Here is a tiny trained network, its code and every weight. The questions are about switching its units off for an input and a class, where a switched-off unit gives its printed mean instead of its output.

import numpy as np


def w(rows, s, z=0):
    codes = np.array(rows[::2]) - 128.0
    scale = np.full(codes.shape[1], s)
    scale[-1] = z or s
    return codes * scale


def norm(h):
    return h / np.sqrt((h * h).mean(-1, keepdims=True) + 1e-5)


def f(y):
    return y / 2 * (1 + np.tanh(0.7978845608 * (y + 0.044715 * y**3)))


def log_softmax(a):
    a = a - a.max(-1, keepdims=True)
    return a - np.log(np.exp(a).sum(-1, keepdims=True))


def net(x, mask):
    res = np.array(x, float).reshape(1, 5) / 4 @ E
    u = 0
    for l in range(3):
        y = f(norm(res) @ A[l][:, :-1].T + A[l][:, -1])
        res = res + np.where(mask[u : u + 3], y, B[l][:, -1]) @ B[l][:, :-1]
        u += 3
    return log_softmax(norm(res)[-1] @ U[:, :-1].T + U[:, -1])


A, B = {}, {}
E = w([
[112,135,175,210,118,109,249,121,136,145,130,66],'x0',
[158,168,218,106,118,171,133,218,96,84,77,121],'x1',
[115,182,102,63,164,71,132,86,159,144,169,167],'x2',
[89,133,173,197,122,89,89,125,61,106,174,169],'x3',
[168,120,58,121,212,65,139,178,171,128,81,119],'x4',
],0.012)
A[0] = w([
[123,222,150,61,116,177,131,168,82,113,255,137,77],'L0N0',
[49,162,179,167,123,125,141,75,29,165,140,95,2],'L0N1',
[161,166,128,21,130,109,172,217,163,137,29,11,185],'L0N2',
],0.0074,0.0037)
B[0] = w([
[159,155,170,101,128,83,106,96,204,198,115,170,168],'L0N0',
[90,152,137,62,79,114,172,210,110,9,142,185,166],'L0N1',
[149,178,77,99,214,219,97,120,137,170,141,156,254],'L0N2',
],0.012,0.0094)
A[1] = w([
[15,148,47,88,174,119,97,61,182,102,137,220,255],'L1N0',
[53,207,185,175,158,149,164,165,127,129,152,2,134],'L1N1',
[133,234,250,216,134,214,167,123,85,187,153,119,58],'L1N2',
],0.0066,0.0034)
B[1] = w([
[115,128,138,173,165,127,135,143,156,167,142,67,254],'L1N0',
[188,115,163,87,97,135,176,113,128,254,130,78,163],'L1N1',
[54,90,155,165,121,71,188,95,155,154,145,90,181],'L1N2',
],0.014,0.0089)
A[2] = w([
[103,75,141,141,170,101,103,118,75,45,171,159,3],'L2N0',
[102,97,8,164,141,53,107,144,160,142,154,89,186],'L2N1',
[136,51,154,172,115,125,175,160,76,49,110,83,78],'L2N2',
],0.011,0.0038)
B[2] = w([
[105,11,115,102,176,190,66,44,140,120,139,117,147],'L2N0',
[172,64,118,162,110,149,134,18,187,159,129,91,254],'L2N1',
[179,159,58,135,199,171,171,139,108,122,5,39,182],'L2N2',
],0.013,0.0079)
U = w([
[113,8,113,196,101,240,99,59,54,88,167,92,93],'0',
[255,211,60,79,246,225,85,234,164,108,73,130,117],'1',
[125,107,135,243,63,29,252,182,61,53,125,69,11],'2',
[220,142,30,111,57,45,119,158,10,71,208,187,3],'3',
[75,111,240,78,35,33,125,143,63,75,198,215,101],'4',
[157,164,152,82,152,25,52,90,158,67,182,214,9],'5',
[180,63,58,215,156,110,111,19,224,243,149,85,243],'6',
],0.0088,0.0064)

Each question gives the input, the list of numbers given to net, and the class t.
The units are the neurons (one row each of A and B). Each row of codes is followed by its name. A weight is (code - 128) times the scale printed after its matrix; where a second scale follows, it is the last column's (A, B and U).
mask holds one flag per neuron, layer by layer. A switched-off neuron (its flag False) gives its mean, the last column of its row in B, instead of its output. The means were averaged over made-up inputs and are rounded, as every weight is.
A unit's drop is (log p(t) with every unit on - log p(t) with that unit switched off) / (log p(t) with every unit on - log p(t) with every unit switched off).
The circuit of an input: a set's keep is (log p(t) with only the set's units on - log p(t) with every unit switched off) / (log p(t) with every unit on - log p(t) with every unit switched off). Starting from all 9 units, units are removed one at a time, each time the one whose removal leaves the highest keep (on an exact tie, the one counted first), for as long as the keep stays at least 0.8.
units of the circuit, in order: the units of the circuit, biggest drop first
unit that matters most: the unit with the biggest drop
top k neurons: the k neurons with the biggest drops, biggest first
top k neurons in layer l: the k neurons of layer l with the biggest drops, biggest first
input [3,-4,5,5,-7], class 4: units of the circuit, in order => L0N1
input [1,3,-3,5,-7], class 2: top 3 neurons => L2N2, L0N2, L1N2
input [8,3,-1,5,5], class 2: units of the circuit, in order => L2N1, L1N0
input [2,-1,-1,6,-1], class 0: units of the circuit, in order => L2N0, L0N1
input [7,-3,-7,-3,-5], class 2: units of the circuit, in order => L2N1, L0N2
input [7,4,3,2,0], class 2: top 3 neurons => L0N1, L2N1, L1N2
input [4,-7,-1,3,-5], class 2: top 3 neurons => L0N1, L0N2, L2N1
input [1,-1,-3,-4,-5], class 0: units of the circuit, in order => L2N1, L0N0
input [7,7,7,8,-5], class 4: top 2 neurons => L0N0, L0N1
input [1,1,-4,4,5], class 1: units of the circuit, in order => L1N0, L2N1
input [5,-1,6,8,1], class 4: top 2 neurons => L0N1, L0N2
input [1,2,0,4,3], class 1: top 2 neurons in layer 2 => L2N2, L2N1
input [7,4,6,-7,8], class 1: top 2 neurons => L0N2, L1N2
input [-8,8,7,5,1], class 5: top 2 neurons => L0N2, L2N2
input [5,8,3,8,-4], class 4: top neuron in layer 1 => L1N0
input [-8,8,-6,6,-8], class 4: top 2 neurons => L0N0, L2N1
input [8,3,-4,7,-3], class 2: top 2 neurons => L2N2, L0N1
input [-3,0,6,2,-5], class 5: top 2 neurons => L2N1, L0N0
input [7,-1,-6,-3,-6], class 2: top 2 neurons in layer 0 => L0N1, L0N2
input [5,1,0,5,2], class 2: unit that matters most => L1N1
input [-2,1,-4,0,-1], class 1: top 2 neurons in layer 2 => L2N2, L2N1
input [2,3,-5,-5,0], class 1: top 2 neurons => L0N2, L2N1
input [2,0,-8,2,7], class 1: top 2 neurons in layer 1 => L1N0, L1N2
